Look-ups in named tables: a row name and a column name give one cell, copied from the table.

bodefov
         tusom  zugul  tobar   ges  logeb  fered
dese      6790   5019   6767  4673   7681   4716
dap       5357   5019   5271  4997   5407   5061
dakor     4586   4947   4710  5127   4533   5061
zusabiz   5247   5739   6206  3569   6282   3682
dev       7011   5451   5739  4283   7331   2510
bebobin   4034   4947   3963  5127   3484   5199
nabo      4145   4947   4150  5062   4008   4992
fipime    4365   7323   4056  4997   5932   4027
tiruzig   1609   3291   4897  3374    686   5474
karez     5578   4875   6767  6101   2610   5130
kuge      5908   4947   5832  4803   6282   4854
rino      4365   4155   7982  6490    686   5750
vatali    3593   4299   5271  4932   4183   5474

What is the tobar of fipime in bodefov?
4056
What is the ges of bebobin in bodefov?
5127
What is the ges of dese in bodefov?
4673
What is the tobar of karez in bodefov?
6767
What is the tusom of rino in bodefov?
4365
What is the ges of karez in bodefov?
6101

kez =
|  | lib | difet | kegek | zedo |
|---|---|---|---|---|
| tatu | 42.358 | 21.488 | 21.359 | 53.196 |
| reru | 70.363 | 51.259 | 72.390 | 48.645 |
| rifaso | 50.359 | 43.140 | 78.769 | 57.747 |
| solimet | 38.357 | 40.433 | 40.496 | 71.398 |
| zivizav | 74.364 | 29.607 | 78.769 | 34.994 |
| lukimo | 30.356 | 18.781 | 40.496 | 53.196 |
| lak | 34.356 | 48.553 | 21.359 | 3.140 |
| faz | 42.358 | 37.727 | 53.253 | 34.994 |
| kogu | 50.359 | 37.727 | 2.222 | 48.645 |
| pizolep | 18.353 | 51.259 | 53.253 | 34.994 |

What is the kegek of lukimo in kez? 40.496
What is the lib of tatu in kez? 42.358
What is the kegek of zivizav in kez? 78.769
What is the zedo of kogu in kez? 48.645
What is the zedo of tatu in kez? 53.196
What is the kegek of lak in kez? 21.359
What is the lib of faz in kez? 42.358

zuv
cols = lel, leg, tov, kek, dumam, papagav, zuvomo, rusut, vumot, vibigat
loz: [24, 130, 143, 150, 117, 94, 142, 99, 125, 116]
lilasi: [197, 147, 150, 127, 150, 134, 101, 49, 110, 144]
dip: [99, 150, 108, 127, 112, 132, 126, 229, 116, 87]
lup: [73, 94, 114, 158, 131, 73, 143, 132, 87, 64]
vov: [42, 85, 111, 128, 103, 113, 164, 165, 158, 130]
nodep: [143, 84, 92, 98, 108, 154, 150, 203, 170, 151]

vov, vibigat: 130
nodep, rusut: 203
loz, lel: 24
lilasi, vumot: 110
dip, papagav: 132
vov, rusut: 165
lilasi, papagav: 134
lilasi, dumam: 150
lilasi, leg: 147
nodep, kek: 98
vov, dumam: 103
loz, dumam: 117
lup, vumot: 87
lilasi, lel: 197
lup, leg: 94

Table zep
,tosi,tulifes,pipuza,rubo,fab,zer,pizoku,sesus,bebale
laka,27,90,45,4,14,20,40,44,23
kom,12,90,31,26,17,18,37,32,25
nus,29,90,47,1,14,21,40,48,27

laka, rubo => 4
nus, rubo => 1
laka, sesus => 44
laka, pipuza => 45
nus, tosi => 29
nus, pizoku => 40
kom, pipuza => 31
kom, zer => 18
laka, tosi => 27
laka, bebale => 23
kom, sesus => 32
nus, sesus => 48
laka, pizoku => 40
nus, pipuza => 47
laka, fab => 14
kom, tosi => 12
kom, bebale => 25
nus, tulifes => 90

kazi:
|  | tonekik | regala | nuzopa | netub | bidad | tezomu | lufo | supo | vipapu |
|---|---|---|---|---|---|---|---|---|---|
| nas | -237 | 610 | 291 | 749 | 344 | 270 | -66 | 351 | 471 |
| kiga | 172 | 569 | -74 | 450 | 423 | -577 | -336 | 284 | -39 |
| mobike | -363 | 212 | 73 | 106 | 319 | 402 | -176 | 845 | -230 |
| mul | 121 | 199 | 478 | -431 | 109 | -380 | -214 | 676 | 653 |
| pelen | 305 | 674 | 432 | 701 | 355 | 283 | 254 | 748 | 258 |
| kugu | -136 | 307 | 551 | -108 | -279 | 836 | -43 | 480 | 371 |
| gifisog | 11 | -666 | 480 | 535 | 251 | -111 | 91 | 488 | 285 |
| bato | 418 | 790 | 629 | 3 | -417 | -260 | 501 | 171 | 2 |
| gimego | -502 | -89 | -492 | 307 | 83 | 24 | -354 | 152 | -79 |
| guv | 770 | 295 | -290 | 427 | 17 | 845 | 687 | -379 | 457 |
| mulezi | 721 | 7 | -79 | 175 | 391 | 98 | -188 | 692 | -273 |
| mub | 454 | -60 | 590 | 530 | -41 | 100 | 454 | -134 | -513 |
| dabubis | 240 | 245 | 512 | 333 | 813 | 394 | -729 | 445 | 275 |
| bup | 127 | 92 | 851 | 427 | -77 | 699 | 825 | 737 | -241 |

What is the bidad of mub in kazi?
-41
What is the lufo of nas in kazi?
-66
What is the tonekik of bato in kazi?
418
What is the supo of kugu in kazi?
480
What is the supo of bup in kazi?
737
What is the supo of mul in kazi?
676
What is the vipapu of gifisog in kazi?
285
What is the tezomu of kugu in kazi?
836
What is the regala of bato in kazi?
790
What is the regala of nas in kazi?
610
Which row has the largest vipapu? mul

